Below are the code and all the weights of a small trained network. Each question names an input and a class and asks about switching units off, where a switched-off unit gives its printed mean instead of its output.

import numpy as np


def w(rows, s, z=0):
    codes = np.array(rows[::2]) - 128.0
    scale = np.full(codes.shape[1], s)
    scale[-1] = z or s
    return codes * scale


def f(y):
    return y / 2 * (1 + np.tanh(0.7978845608 * (y + 0.044715 * y**3)))


def log_softmax(a):
    a = a - a.max(-1, keepdims=True)
    return a - np.log(np.exp(a).sum(-1, keepdims=True))


def net(x, mask):
    res = np.array(x, float).reshape(1, 5) / 4 @ E
    y = f(res @ A[0][:, :-1].T + A[0][:, -1])
    res = res + np.where(mask, y, B[0][:, -1]) @ B[0][:, :-1]
    return log_softmax(res[-1] @ U[:, :-1].T + U[:, -1])


A, B = {}, {}
E = w([
[242,81,15],'x0',
[80,2,196],'x1',
[53,102,4],'x2',
[128,125,128],'x3',
[126,133,129],'x4',
],0.0067)
A[0] = w([
[98,171,140,163],'N0',
[84,115,143,78],'N1',
[87,63,97,120],'N2',
[101,73,171,84],'N3',
[170,169,143,90],'N4',
[83,66,152,198],'N5',
[138,59,175,165],'N6',
[85,144,86,110],'N7',
[139,96,115,84],'N8',
[203,111,125,165],'N9',
[113,212,133,85],'N10',
[100,85,118,150],'N11',
[75,252,79,94],'N12',
[87,99,74,121],'N13',
[152,105,129,101],'N14',
[122,104,127,84],'N15',
[157,95,120,131],'N16',
[167,122,158,110],'N17',
[170,166,87,78],'N18',
[144,97,124,255],'N19',
[104,148,154,173],'N20',
[87,172,140,188],'N21',
[99,129,142,85],'N22',
[152,111,194,164],'N23',
[123,151,175,180],'N24',
[147,100,112,67],'N25',
[94,157,133,119],'N26',
[157,145,145,126],'N27',
[173,97,61,75],'N28',
[91,135,92,151],'N29',
[175,141,99,127],'N30',
[143,158,135,205],'N31',
[139,159,147,154],'N32',
[125,215,99,52],'N33',
[157,108,105,114],'N34',
[112,67,112,103],'N35',
[97,181,140,93],'N36',
[102,148,101,154],'N37',
],0.017,0.0075)
B[0] = w([
[62,104,60,185],'N0',
[160,60,126,144],'N1',
[176,135,111,199],'N2',
[166,71,116,186],'N3',
[202,118,177,164],'N4',
[182,118,49,238],'N5',
[203,129,80,230],'N6',
[241,159,171,169],'N7',
[102,73,152,135],'N8',
[46,160,98,222],'N9',
[157,60,133,186],'N10',
[188,186,127,176],'N11',
[198,95,121,254],'N12',
[138,214,196,199],'N13',
[120,110,136,134],'N14',
[178,78,173,122],'N15',
[76,51,41,164],'N16',
[190,188,178,157],'N17',
[165,36,111,191],'N18',
[86,218,36,243],'N19',
[102,117,36,187],'N20',
[134,91,35,206],'N21',
[116,78,139,132],'N22',
[154,176,127,224],'N23',
[127,154,54,212],'N24',
[103,29,153,134],'N25',
[125,89,93,151],'N26',
[145,156,150,153],'N27',
[119,89,120,227],'N28',
[186,255,161,179],'N29',
[86,73,85,195],'N30',
[160,167,39,201],'N31',
[180,120,68,170],'N32',
[191,35,156,189],'N33',
[90,104,121,165],'N34',
[201,103,151,171],'N35',
[96,42,108,163],'N36',
[167,161,130,169],'N37',
],0.0056,0.0077)
U = w([
[113,186,45,207],'0',
[66,65,24,117],'1',
[242,251,185,151],'2',
[123,163,74,253],'3',
[193,38,136,133],'4',
[127,174,183,57],'5',
[75,120,176,12],'6',
],0.011,0.0057)

Each question gives the input, the list of numbers given to net, and the class t.
The units are the neurons (one row each of A and B). Each row of codes is followed by its name. A weight is (code - 128) times the scale printed after its matrix; where a second scale follows, it is the last column's (A, B and U).
mask holds one flag per neuron, in row order. A switched-off neuron (its flag False) gives its mean, the last column of its row in B, instead of its output. The means were averaged over made-up inputs and are rounded, as every weight is.
A unit's drop is (log p(t) with every unit on - log p(t) with that unit switched off) / (log p(t) with every unit on - log p(t) with every unit switched off).
The circuit of an input: a set's keep is (log p(t) with only the set's units on - log p(t) with every unit switched off) / (log p(t) with every unit on - log p(t) with every unit switched off). Starting from the 12 units with the biggest drops (on a tie, the unit counted first), units are removed one at a time, each time the one whose removal leaves the highest keep (on an exact tie, the one counted first), for as long as the keep stays at least 0.8.
circuit, biggest first: the units of the circuit, biggest drop first
most important unit: the unit with the biggest drop
k most important neurons: the k neurons with the biggest drops, biggest first
drop of u: that unit's drop, to one decimal
input [-2,6,-5,7,0], class 0: circuit, biggest first -> [N24, N12, N33]
input [8,7,-2,2,8], class 1: circuit, biggest first -> [N16, N9]
input [7,4,-3,1,3], class 1: most important unit -> N16
input [2,4,-5,0,-4], class 2: circuit, biggest first -> [N17, N23]
input [7,-8,-7,-1,-4], class 4: 3 most important neurons -> [N18, N4, N33]
input [-4,5,-6,-7,2], class 0: 2 most important neurons -> [N24, N20]
input [1,-8,-4,0,3], class 4: circuit, biggest first -> [N33, N18, N10]
input [7,6,-5,6,7], class 1: 2 most important neurons -> [N16, N9]
input [8,-7,5,2,-2], class 1: 2 most important neurons -> [N30, N18]
input [-4,-7,-7,7,-3], class 0: 2 most important neurons -> [N0, N24]
input [-5,7,4,-4,1], class 4: 2 most important neurons -> [N3, N1]
input [7,-8,-2,-2,4], class 4: drop of N24 -> 0.1
input [-8,-5,-3,-3,-5], class 1: drop of N0 -> 0.1
input [-2,-7,-4,-6,-1], class 4: drop of N10 -> 0.2
input [-8,-7,-6,-6,8], class 1: most important unit -> N0
